Below is a small trained network, with its code and all its weights. Each question gives an input and a class and asks what happens when units are switched off, that is, made to give their printed mean instead of their output.

import numpy as np


def w(rows, s, z=0):
    codes = np.array(rows[::2]) - 128.0
    scale = np.full(codes.shape[1], s)
    scale[-1] = z or s
    return codes * scale


def f(y):
    return np.maximum(y, 0)


def log_softmax(a):
    a = a - a.max(-1, keepdims=True)
    return a - np.log(np.exp(a).sum(-1, keepdims=True))


def net(x, mask):
    res = np.array(x, float).reshape(1, 3) / 4 @ E
    y = f(res @ A[0][:, :-1].T + A[0][:, -1])
    res = res + np.where(mask, y, B[0][:, -1]) @ B[0][:, :-1]
    return log_softmax(res[-1] @ U[:, :-1].T + U[:, -1])


A, B = {}, {}
E = w([
[117,179,75,42,137,192],'x0',
[252,171,124,186,216,212],'x1',
[211,149,155,111,19,99],'x2',
],0.014)
A[0] = w([
[82,174,166,57,108,166,149],'n0',
[205,230,32,24,194,166,55],'n1',
[238,154,168,88,49,142,39],'n2',
[229,157,160,166,208,199,107],'n3',
[164,127,182,223,193,39,26],'n4',
[176,91,121,250,135,109,126],'n5',
[92,106,153,129,248,173,2],'n6',
],0.012,0.0025)
B[0] = w([
[106,131,171,151,58,109,167],'n0',
[129,226,194,135,73,178,231],'n1',
[233,105,18,144,246,124,198],'n2',
[77,35,233,32,142,9,250],'n3',
[148,182,137,161,77,193,201],'n4',
[143,159,178,141,56,196,200],'n5',
[203,124,27,108,219,180,202],'n6',
],0.011,0.023)
U = w([
[64,55,157,89,103,14,253],'0',
[119,224,150,192,56,179,59],'1',
[167,118,2,161,241,139,33],'2',
],0.016,0.0051)

Each question gives the input, the list of numbers given to net, and the class t.
The units are the neurons (one row each of A and B). Each row of codes is followed by its name. A weight is (code - 128) times the scale printed after its matrix; where a second scale follows, it is the last column's (A, B and U).
mask holds one flag per neuron, in row order. A switched-off neuron (its flag False) gives its mean, the last column of its row in B, instead of its output. The means were averaged over made-up inputs and are rounded, as every weight is.
A unit's drop is (log p(t) with every unit on - log p(t) with that unit switched off) / (log p(t) with every unit on - log p(t) with every unit switched off).
The circuit of an input: a set's keep is (log p(t) with only the set's units on - log p(t) with every unit switched off) / (log p(t) with every unit on - log p(t) with every unit switched off). Starting from all 7 units, units are removed one at a time, each time the one whose removal leaves the highest keep (on an exact tie, the one counted first), for as long as the keep stays at least 0.8.
units of the circuit, in order: the units of the circuit, biggest drop first
unit that matters most: the unit with the biggest drop
top k neurons: the k neurons with the biggest drops, biggest first
drop when u is switched off: that unit's drop, to one decimal
input [1,3,6], class 2: unit that matters most : n2
input [7,7,4], class 0: top 3 neurons : [n3, n4, n5]
input [-5,-1,6], class 2: top 2 neurons : [n2, n1]
input [-3,-2,-3], class 1: top 3 neurons : [n3, n2, n6]
input [-3,2,4], class 2: top 2 neurons : [n2, n1]
input [1,2,2], class 0: top 3 neurons : [n6, n4, n5]
input [-2,5,6], class 2: top 2 neurons : [n2, n0]
input [-2,0,4], class 2: top 3 neurons : [n3, n1, n2]
input [2,2,0], class 0: top 2 neurons : [n4, n5]
input [-6,-2,6], class 1: top 4 neurons : [n6, n3, n5, n4]
input [4,4,-2], class 0: top 2 neurons : [n3, n4]
input [8,-7,-6], class 1: top 2 neurons : [n3, n0]
input [8,-6,-3], class 1: drop when n3 is switched off : 3.6
input [-8,-4,2], class 1: units of the circuit, in order : [n3]
input [0,3,-1], class 0: drop when n3 is switched off : 0.1
input [5,8,-4], class 0: drop when n3 is switched off : 2.2
